Below is a small trained network, with its code and all its weights. Each question gives an input and a class and asks what happens when units are switched off, that is, made to give their printed mean instead of their output.

import numpy as np


def w(rows, s, z=0):
    codes = np.array(rows[::2]) - 128.0
    scale = np.full(codes.shape[1], s)
    scale[-1] = z or s
    return codes * scale


def f(y):
    return np.maximum(y, 0)


def log_softmax(a):
    a = a - a.max(-1, keepdims=True)
    return a - np.log(np.exp(a).sum(-1, keepdims=True))


def net(x, mask):
    res = np.array(x, float).reshape(1, 6) / 4 @ E
    y = f(res @ A[0][:, :-1].T + A[0][:, -1])
    res = res + np.where(mask, y, B[0][:, -1]) @ B[0][:, :-1]
    return log_softmax(res[-1] @ U[:, :-1].T + U[:, -1])


A, B = {}, {}
E = w([
[122,117,130,131,142],'x0',
[36,153,1,177,115],'x1',
[102,37,162,200,19],'x2',
[194,57,60,66,99],'x3',
[127,130,131,129,127],'x4',
[131,129,128,127,129],'x5',
],0.0071)
A[0] = w([
[88,130,53,208,139,116],'neuron 0',
[166,99,89,66,89,172],'neuron 1',
[105,66,124,179,76,75],'neuron 2',
[170,99,81,66,82,227],'neuron 3',
[77,143,33,171,120,70],'neuron 4',
[141,196,71,64,229,78],'neuron 5',
[148,201,83,48,223,95],'neuron 6',
[182,102,254,126,137,117],'neuron 7',
[86,117,53,180,146,63],'neuron 8',
[64,140,27,171,126,79],'neuron 9',
[79,211,199,177,121,215],'neuron 10',
[91,112,186,218,200,125],'neuron 11',
[131,176,74,75,214,89],'neuron 12',
[130,119,118,137,112,254],'neuron 13',
[69,213,205,198,160,123],'neuron 14',
[100,80,129,161,49,91],'neuron 15',
[217,87,247,106,169,48],'neuron 16',
],0.0068,0.0063)
B[0] = w([
[136,165,142,77,114,187],'neuron 0',
[206,99,81,163,170,199],'neuron 1',
[214,143,206,165,51,171],'neuron 2',
[171,86,78,166,204,241],'neuron 3',
[131,209,132,52,84,176],'neuron 4',
[185,108,217,184,57,199],'neuron 5',
[187,116,210,214,55,208],'neuron 6',
[135,205,89,40,108,214],'neuron 7',
[130,226,111,40,75,159],'neuron 8',
[131,184,138,54,87,186],'neuron 9',
[206,77,44,147,193,240],'neuron 10',
[255,110,79,127,158,173],'neuron 11',
[164,128,187,172,83,187],'neuron 12',
[57,128,138,136,211,253],'neuron 13',
[255,110,59,133,143,198],'neuron 14',
[207,147,202,180,83,180],'neuron 15',
[122,222,91,41,58,197],'neuron 16',
],0.0068,0.0064)
U = w([
[128,198,127,8,58,68],'0',
[153,119,240,222,45,53],'1',
[126,123,118,142,158,238],'2',
[130,117,119,136,151,215],'3',
[127,120,125,137,157,212],'4',
[169,100,64,144,174,3],'5',
[25,92,157,132,157,67],'6',
],0.011,0.0068)

Each question gives the input, the list of numbers given to net, and the class t.
The units are the neurons (one row each of A and B). Each row of codes is followed by its name. A weight is (code - 128) times the scale printed after its matrix; where a second scale follows, it is the last column's (A, B and U).
mask holds one flag per neuron, in row order. A switched-off neuron (its flag False) gives its mean, the last column of its row in B, instead of its output. The means were averaged over made-up inputs and are rounded, as every weight is.
A unit's drop is (log p(t) with every unit on - log p(t) with that unit switched off) / (log p(t) with every unit on - log p(t) with every unit switched off).
The circuit of an input: a set's keep is (log p(t) with only the set's units on - log p(t) with every unit switched off) / (log p(t) with every unit on - log p(t) with every unit switched off). Starting from the 12 units with the biggest drops (on a tie, the unit counted first), units are removed one at a time, each time the one whose removal leaves the highest keep (on an exact tie, the one counted first), for as long as the keep stays at least 0.8.
units of the circuit, in order: the units of the circuit, biggest drop first
most important unit: the unit with the biggest drop
k most important neurons: the k neurons with the biggest drops, biggest first
drop of u: that unit's drop, to one decimal
input [6,6,-4,-8,1,1], class 5: most important unit -> neuron 10
input [-5,1,3,-8,3,5], class 5: 2 most important neurons -> (neuron 10; neuron 14)
input [8,-5,7,-2,-2,6], class 3: 3 most important neurons -> (neuron 6; neuron 5; neuron 7)
input [5,1,6,-8,6,6], class 5: units of the circuit, in order -> (neuron 10; neuron 14)
input [4,-7,5,7,-5,6], class 0: 3 most important neurons -> (neuron 16; neuron 7; neuron 10)
input [1,-8,1,-3,0,-6], class 0: 2 most important neurons -> (neuron 16; neuron 7)
input [-5,6,-6,-4,-4,5], class 0: 4 most important neurons -> (neuron 9; neuron 4; neuron 8; neuron 3)
input [-7,6,-2,-8,-6,-5], class 5: 3 most important neurons -> (neuron 10; neuron 14; neuron 11)
input [-4,-6,6,7,0,-1], class 5: 2 most important neurons -> (neuron 3; neuron 1)
input [-4,-4,-5,-6,-3,3], class 5: 3 most important neurons -> (neuron 10; neuron 14; neuron 11)
input [6,-4,-6,-4,-6,-1], class 1: 4 most important neurons -> (neuron 6; neuron 5; neuron 12; neuron 3)
input [0,6,6,-1,-6,6], class 0: drop of neuron 8 -> 0.3
input [5,-5,0,0,4,-1], class 0: drop of neuron 0 -> -0.1
input [-7,0,-8,3,-1,-3], class 1: drop of neuron 14 -> 0.0
input [-5,-6,-8,-4,0,-8], class 1: units of the circuit, in order -> (neuron 6)
